Here is a tiny trained network, its code and every weight. The questions are about switching its units off for an input and a class, where a switched-off unit gives its printed mean instead of its output.

import numpy as np


def w(rows, s, z=0):
    codes = np.array(rows[::2]) - 128.0
    scale = np.full(codes.shape[1], s)
    scale[-1] = z or s
    return codes * scale


def norm(h):
    return h / np.sqrt((h * h).mean(-1, keepdims=True) + 1e-5)


def f(y):
    return y / 2 * (1 + np.tanh(0.7978845608 * (y + 0.044715 * y**3)))


def log_softmax(a):
    a = a - a.max(-1, keepdims=True)
    return a - np.log(np.exp(a).sum(-1, keepdims=True))


def net(x, mask):
    res = np.array(x, float).reshape(1, 7) / 4 @ E
    u = 0
    for l in range(3):
        y = f(norm(res) @ A[l][:, :-1].T + A[l][:, -1])
        res = res + np.where(mask[u : u + 5], y, B[l][:, -1]) @ B[l][:, :-1]
        u += 5
    return log_softmax(norm(res)[-1] @ U[:, :-1].T + U[:, -1])


A, B = {}, {}
E = w([
[81,98,122,149,163,34,74],'x0',
[246,150,24,170,77,161,90],'x1',
[28,215,38,166,104,120,114],'x2',
[65,99,160,111,74,222,108],'x3',
[149,255,242,157,111,146,188],'x4',
[76,71,97,182,177,139,193],'x5',
[177,172,81,79,88,132,124],'x6',
],0.0053)
A[0] = w([
[158,100,137,135,152,16,112,127],'0.n0',
[224,137,103,114,82,146,142,75],'0.n1',
[125,228,17,144,88,96,140,3],'0.n2',
[254,160,88,112,90,201,207,26],'0.n3',
[191,191,96,12,58,177,63,9],'0.n4',
],0.0083,0.0031)
B[0] = w([
[158,121,159,151,153,63,74,208],'0.n0',
[160,135,135,106,149,213,144,206],'0.n1',
[86,201,83,183,171,102,102,210],'0.n2',
[254,145,179,191,153,132,150,255],'0.n3',
[100,166,167,76,108,203,5,242],'0.n4',
],0.0086,0.004)
A[1] = w([
[21,155,251,119,122,109,235,53],'1.n0',
[212,150,61,143,104,151,170,26],'1.n1',
[118,35,61,153,72,146,134,108],'1.n2',
[175,150,100,22,61,142,116,7],'1.n3',
[105,234,6,188,93,112,133,14],'1.n4',
],0.013,0.0016)
B[1] = w([
[7,57,245,114,45,89,107,255],'1.n0',
[93,103,169,123,113,117,178,174],'1.n1',
[129,99,37,162,149,196,153,159],'1.n2',
[162,192,119,175,67,147,63,164],'1.n3',
[86,195,116,62,215,146,150,213],'1.n4',
],0.016,0.0092)
A[2] = w([
[93,202,82,73,141,84,175,37],'2.n0',
[98,178,149,143,184,134,144,107],'2.n1',
[105,146,113,71,84,156,162,43],'2.n2',
[161,92,93,125,130,7,125,6],'2.n3',
[205,125,185,129,115,130,249,16],'2.n4',
],0.017,0.0016)
B[2] = w([
[119,194,145,102,203,114,143,255],'2.n0',
[119,128,106,67,165,119,135,237],'2.n1',
[167,121,164,160,178,97,117,167],'2.n2',
[195,96,99,138,147,47,63,191],'2.n3',
[158,148,116,151,84,93,252,253],'2.n4',
],0.019,0.0052)
U = w([
[17,66,213,107,54,112,111,203],'0',
[185,174,142,132,47,210,47,107],'1',
[109,37,39,154,127,199,150,27],'2',
[186,56,90,141,135,53,63,4],'3',
[92,198,112,63,203,138,137,244],'4',
[196,143,147,155,57,129,249,78],'5',
],0.013,0.0017)

Each question gives the input, the list of numbers given to net, and the class t.
The units are the neurons (one row each of A and B). Each row of codes is followed by its name. A weight is (code - 128) times the scale printed after its matrix; where a second scale follows, it is the last column's (A, B and U).
mask holds one flag per neuron, layer by layer. A switched-off neuron (its flag False) gives its mean, the last column of its row in B, instead of its output. The means were averaged over made-up inputs and are rounded, as every weight is.
A unit's drop is (log p(t) with every unit on - log p(t) with that unit switched off) / (log p(t) with every unit on - log p(t) with every unit switched off).
The circuit of an input: a set's keep is (log p(t) with only the set's units on - log p(t) with every unit switched off) / (log p(t) with every unit on - log p(t) with every unit switched off). Starting from the 12 units with the biggest drops (on a tie, the unit counted first), units are removed one at a time, each time the one whose removal leaves the highest keep (on an exact tie, the one counted first), for as long as the keep stays at least 0.8.
circuit, biggest first: the units of the circuit, biggest drop first
top k neurons: the k neurons with the biggest drops, biggest first
k most important neurons of layer l: the k neurons of layer l with the biggest drops, biggest first
drop when u is switched off: that unit's drop, to one decimal
input [-7,4,-6,8,-5,7,-6], class 2: circuit, biggest first	[1.n2]
input [7,4,-5,-4,6,7,2], class 3: circuit, biggest first	[2.n3, 0.n0, 1.n4]
input [7,0,-5,-6,8,-8,2], class 3: top 2 neurons	[1.n4, 0.n0]
input [-5,2,-5,7,7,-6,-6], class 5: circuit, biggest first	[0.n3, 2.n4]
input [-2,-6,0,-5,-7,-3,4], class 3: 2 most important neurons of layer 1	[1.n4, 1.n0]
input [3,8,-7,-5,1,-5,2], class 5: top 4 neurons	[0.n3, 1.n1, 2.n4, 1.n0]
input [6,7,4,8,-7,-6,-3], class 4: top 3 neurons	[1.n4, 1.n0, 0.n1]
input [8,5,-3,-2,-3,-2,7], class 1: top 2 neurons	[0.n4, 1.n3]
input [-7,0,-2,-3,-8,-2,-1], class 1: 2 most important neurons of layer 1	[1.n3, 1.n0]
input [-3,8,-7,7,-5,3,-2], class 5: top 2 neurons	[0.n3, 1.n1]
input [-8,7,2,3,-1,4,4], class 5: top 3 neurons	[0.n3, 1.n1, 2.n4]
input [7,1,-4,0,4,-8,-6], class 3: top 2 neurons	[0.n0, 1.n0]
input [4,1,-7,-2,-6,6,5], class 3: top 2 neurons	[0.n0, 2.n3]
input [8,3,-4,2,-4,2,-4], class 3: most important neuron of layer 0	[0.n0]
input [-8,2,-4,0,6,3,-7], class 5: top 2 neurons	[0.n3, 2.n4]
input [-2,-3,-1,1,-7,4,7], class 2: drop when 1.n2 is switched off	0.1
input [1,7,4,7,1,7,-4], class 4: drop when 1.n4 is switched off	1.0
input [-4,2,-6,8,-8,-2,-1], class 1: drop when 1.n3 is switched off	0.3
